Below are the code and all the weights of a small trained network. Each question names an input and a class and asks about switching units off, where a switched-off unit gives its printed mean instead of its output.

import numpy as np


def w(rows, s, z=0):
    codes = np.array(rows[::2]) - 128.0
    scale = np.full(codes.shape[1], s)
    scale[-1] = z or s
    return codes * scale


def norm(h):
    return h / np.sqrt((h * h).mean(-1, keepdims=True) + 1e-5)


def f(y):
    return y / 2 * (1 + np.tanh(0.7978845608 * (y + 0.044715 * y**3)))


def log_softmax(a):
    a = a - a.max(-1, keepdims=True)
    return a - np.log(np.exp(a).sum(-1, keepdims=True))


def net(x, mask):
    res = np.array(x, float).reshape(1, 4) / 4 @ E
    u = 0
    for l in range(4):
        y = f(norm(res) @ A[l][:, :-1].T + A[l][:, -1])
        res = res + np.where(mask[u : u + 9], y, B[l][:, -1]) @ B[l][:, :-1]
        u += 9
    return log_softmax(norm(res)[-1] @ U[:, :-1].T + U[:, -1])


A, B = {}, {}
E = w([
[111,151,166,67,165,57,190],'x0',
[94,105,56,165,151,113,198],'x1',
[234,142,131,134,59,41,158],'x2',
[132,5,94,118,145,162,134],'x3',
],0.011)
A[0] = w([
[131,113,88,195,150,231,81,128],'L0N0',
[157,226,164,172,3,90,69,167],'L0N1',
[171,137,124,136,64,43,175,112],'L0N2',
[124,97,183,102,85,74,167,94],'L0N3',
[249,110,160,138,46,153,63,215],'L0N4',
[180,158,66,177,60,111,100,254],'L0N5',
[95,203,122,59,130,126,113,216],'L0N6',
[17,181,209,95,190,188,65,180],'L0N7',
[82,134,168,77,170,89,150,27],'L0N8',
],0.014,0.0079)
B[0] = w([
[47,74,70,137,204,189,50,197],'L0N0',
[189,228,218,133,179,119,210,234],'L0N1',
[173,154,82,179,154,100,174,201],'L0N2',
[124,101,125,152,133,50,121,160],'L0N3',
[176,105,197,93,111,158,89,226],'L0N4',
[108,183,211,111,105,185,167,220],'L0N5',
[185,141,173,191,184,105,137,199],'L0N6',
[203,135,165,253,56,123,172,251],'L0N7',
[119,110,135,123,120,95,199,153],'L0N8',
],0.016,0.015)
A[1] = w([
[108,102,70,177,66,154,61,102],'L1N0',
[92,169,90,184,75,199,97,176],'L1N1',
[83,158,57,70,119,150,71,1],'L1N2',
[152,74,89,9,115,136,95,3],'L1N3',
[99,131,118,134,111,130,47,87],'L1N4',
[97,135,96,150,137,141,20,53],'L1N5',
[42,97,119,56,153,127,151,138],'L1N6',
[43,255,103,135,117,133,144,122],'L1N7',
[99,126,108,161,146,191,96,122],'L1N8',
],0.016,0.0099)
B[1] = w([
[114,77,109,188,227,86,89,194],'L1N0',
[102,70,82,163,196,86,146,253],'L1N1',
[136,169,84,180,167,92,141,129],'L1N2',
[225,6,174,104,124,54,158,130],'L1N3',
[196,221,203,179,192,97,186,145],'L1N4',
[76,243,155,186,161,87,204,169],'L1N5',
[48,79,97,125,68,168,160,150],'L1N6',
[172,23,146,57,93,192,210,161],'L1N7',
[86,142,90,166,127,131,92,219],'L1N8',
],0.015,0.0068)
A[2] = w([
[96,161,157,194,78,161,179,184],'L2N0',
[179,132,17,169,150,77,75,2],'L2N1',
[146,165,43,96,129,25,135,59],'L2N2',
[168,122,128,75,221,96,42,28],'L2N3',
[90,97,90,25,166,137,84,51],'L2N4',
[41,252,121,96,86,133,49,24],'L2N5',
[132,165,99,169,129,214,110,114],'L2N6',
[119,215,192,43,158,151,43,92],'L2N7',
[96,63,192,104,10,109,128,109],'L2N8',
],0.014,0.0088)
B[2] = w([
[165,121,154,119,168,79,187,252],'L2N0',
[62,120,108,84,160,111,141,136],'L2N1',
[91,115,125,224,229,55,86,135],'L2N2',
[106,133,162,89,192,148,98,124],'L2N3',
[188,172,150,117,140,98,227,128],'L2N4',
[213,167,194,138,132,174,141,125],'L2N5',
[133,94,148,165,133,52,118,155],'L2N6',
[4,149,77,188,129,186,102,156],'L2N7',
[154,101,77,50,127,139,148,135],'L2N8',
],0.017,0.013)
A[3] = w([
[167,100,164,140,129,150,41,85],'L3N0',
[153,100,109,48,147,140,148,49],'L3N1',
[168,93,168,137,160,187,31,119],'L3N2',
[149,89,101,69,111,142,129,36],'L3N3',
[79,77,39,133,179,132,204,135],'L3N4',
[168,137,140,221,119,165,160,65],'L3N5',
[111,126,110,5,103,140,77,2],'L3N6',
[133,107,199,179,111,174,207,213],'L3N7',
[107,208,110,166,27,136,211,80],'L3N8',
],0.015,0.0074)
B[3] = w([
[152,82,149,100,60,152,54,133],'L3N0',
[165,105,92,139,110,79,137,128],'L3N1',
[98,113,122,132,110,189,43,146],'L3N2',
[216,96,145,91,48,105,103,128],'L3N3',
[59,137,96,100,134,65,141,169],'L3N4',
[164,111,148,60,161,4,165,193],'L3N5',
[187,22,226,100,213,18,227,129],'L3N6',
[154,144,141,22,114,83,168,252],'L3N7',
[170,201,161,115,83,96,223,157],'L3N8',
],0.014,0.021)
U = w([
[201,218,206,169,143,86,227,190],'0',
[57,93,34,83,83,122,190,71],'1',
[57,58,25,253,230,51,103,186],'2',
[84,130,188,108,114,254,14,91],'3',
[163,201,100,56,42,165,122,1],'4',
[210,51,143,145,53,116,47,55],'5',
],0.018,0.014)

Each question gives the input, the list of numbers given to net, and the class t.
The units are the neurons (one row each of A and B). Each row of codes is followed by its name. A weight is (code - 128) times the scale printed after its matrix; where a second scale follows, it is the last column's (A, B and U).
mask holds one flag per neuron, layer by layer. A switched-off neuron (its flag False) gives its mean, the last column of its row in B, instead of its output. The means were averaged over made-up inputs and are rounded, as every weight is.
A unit's drop is (log p(t) with every unit on - log p(t) with that unit switched off) / (log p(t) with every unit on - log p(t) with every unit switched off).
most important unit: the unit with the biggest drop
k most important neurons: the k neurons with the biggest drops, biggest first
k most important neurons of layer l: the k neurons of layer l with the biggest drops, biggest first
drop of u: that unit's drop, to one decimal
input [-1,-7,3,3], class 3: 2 most important neurons	L0N4, L0N7
input [0,-7,5,8], class 5: 3 most important neurons	L0N1, L2N8, L0N6
input [-5,3,4,7], class 3: 3 most important neurons	L0N4, L0N7, L0N5
input [-1,6,1,1], class 1: 2 most important neurons	L0N1, L0N7
input [-4,-8,-8,-2], class 2: 3 most important neurons	L0N0, L0N1, L0N5
input [2,-2,4,5], class 5: 3 most important neurons	L0N1, L0N4, L0N7
input [-5,-4,0,0], class 3: most important unit	L0N4
input [-1,4,3,7], class 2: 3 most important neurons	L0N1, L0N6, L0N4
input [-3,-7,-8,0], class 2: 2 most important neurons of layer 0	L0N0, L0N1
input [-7,-3,-3,-1], class 2: 2 most important neurons	L0N0, L1N1
input [-5,-4,4,3], class 3: 2 most important neurons of layer 0	L0N4, L0N7
input [-5,0,1,-2], class 3: 3 most important neurons	L0N7, L0N0, L0N4
input [-2,-3,0,5], class 3: drop of L0N4	0.8
input [8,5,-1,1], class 2: drop of L2N2	0.2
input [-1,2,-8,8], class 2: drop of L1N0	0.0
input [-7,-6,7,8], class 3: drop of L0N4	0.1
